Below are the code and all the weights of a small trained network. Each question names an input and a class and asks about switching units off, where a switched-off unit gives its printed mean instead of its output.

import numpy as np


def w(rows, s, z=0):
    codes = np.array(rows[::2]) - 128.0
    scale = np.full(codes.shape[1], s)
    scale[-1] = z or s
    return codes * scale


def f(y):
    return y / 2 * (1 + np.tanh(0.7978845608 * (y + 0.044715 * y**3)))


def log_softmax(a):
    a = a - a.max(-1, keepdims=True)
    return a - np.log(np.exp(a).sum(-1, keepdims=True))


def net(x, mask):
    res = np.array(x, float).reshape(1, 4) / 4 @ E
    y = f(res @ A[0][:, :-1].T + A[0][:, -1])
    res = res + np.where(mask, y, B[0][:, -1]) @ B[0][:, :-1]
    return log_softmax(res[-1] @ U[:, :-1].T + U[:, -1])


A, B = {}, {}
E = w([
[88,133,2],'x0',
[141,243,132],'x1',
[129,130,129],'x2',
[250,109,89],'x3',
],0.0077)
A[0] = w([
[94,129,134,174],'neuron 0',
[104,119,62,93],'neuron 1',
[157,76,125,172],'neuron 2',
[50,152,142,153],'neuron 3',
[145,107,195,115],'neuron 4',
[102,127,57,91],'neuron 5',
[146,108,195,115],'neuron 6',
[54,150,144,160],'neuron 7',
[112,112,76,98],'neuron 8',
[159,252,134,248],'neuron 9',
[186,124,98,51],'neuron 10',
[109,125,63,80],'neuron 11',
[192,132,100,111],'neuron 12',
[130,15,127,156],'neuron 13',
[189,136,96,79],'neuron 14',
[158,127,69,46],'neuron 15',
],0.011,0.0016)
B[0] = w([
[167,112,135,152],'neuron 0',
[168,204,226,186],'neuron 1',
[88,121,132,170],'neuron 2',
[203,41,176,199],'neuron 3',
[145,223,163,173],'neuron 4',
[150,187,237,191],'neuron 5',
[141,230,179,173],'neuron 6',
[208,43,176,196],'neuron 7',
[135,197,170,169],'neuron 8',
[1,65,114,254],'neuron 9',
[132,77,174,166],'neuron 10',
[142,177,216,179],'neuron 11',
[113,64,185,180],'neuron 12',
[18,161,105,234],'neuron 13',
[124,72,192,174],'neuron 14',
[135,124,186,166],'neuron 15',
],0.0077,0.0053)
U = w([
[185,251,177,81],'0',
[145,119,112,255],'1',
[42,112,103,94],'2',
[221,30,156,59],'3',
[185,153,11,109],'4',
],0.012,0.0064)

Each question gives the input, the list of numbers given to net, and the class t.
The units are the neurons (one row each of A and B). Each row of codes is followed by its name. A weight is (code - 128) times the scale printed after its matrix; where a second scale follows, it is the last column's (A, B and U).
mask holds one flag per neuron, in row order. A switched-off neuron (its flag False) gives its mean, the last column of its row in B, instead of its output. The means were averaged over made-up inputs and are rounded, as every weight is.
A unit's drop is (log p(t) with every unit on - log p(t) with that unit switched off) / (log p(t) with every unit on - log p(t) with every unit switched off).
The circuit of an input: a set's keep is (log p(t) with only the set's units on - log p(t) with every unit switched off) / (log p(t) with every unit on - log p(t) with every unit switched off). Starting from the 12 units with the biggest drops (on a tie, the unit counted first), units are removed one at a time, each time the one whose removal leaves the highest keep (on an exact tie, the one counted first), for as long as the keep stays at least 0.8.
circuit, biggest first: the units of the circuit, biggest drop first
unit that matters most: the unit with the biggest drop
top k neurons: the k neurons with the biggest drops, biggest first
drop of u: that unit's drop, to one decimal
input [-2,7,2,8], class 3: unit that matters most : neuron 13
input [-7,-7,-6,1], class 0: circuit, biggest first : (neuron 6; neuron 4)
input [-5,-5,-4,1], class 0: top 3 neurons : (neuron 9; neuron 6; neuron 4)
input [-7,-3,7,-3], class 0: top 2 neurons : (neuron 6; neuron 4)
input [-6,-7,-2,-1], class 2: top 3 neurons : (neuron 13; neuron 1; neuron 5)
input [-8,-2,-5,3], class 0: top 2 neurons : (neuron 6; neuron 4)
input [-5,4,7,-3], class 1: drop of neuron 1 : 0.3
input [-7,8,8,-2], class 1: drop of neuron 5 : 0.2
input [4,1,4,-8], class 3: drop of neuron 7 : 0.2
input [6,-1,-4,1], class 0: drop of neuron 7 : 0.0
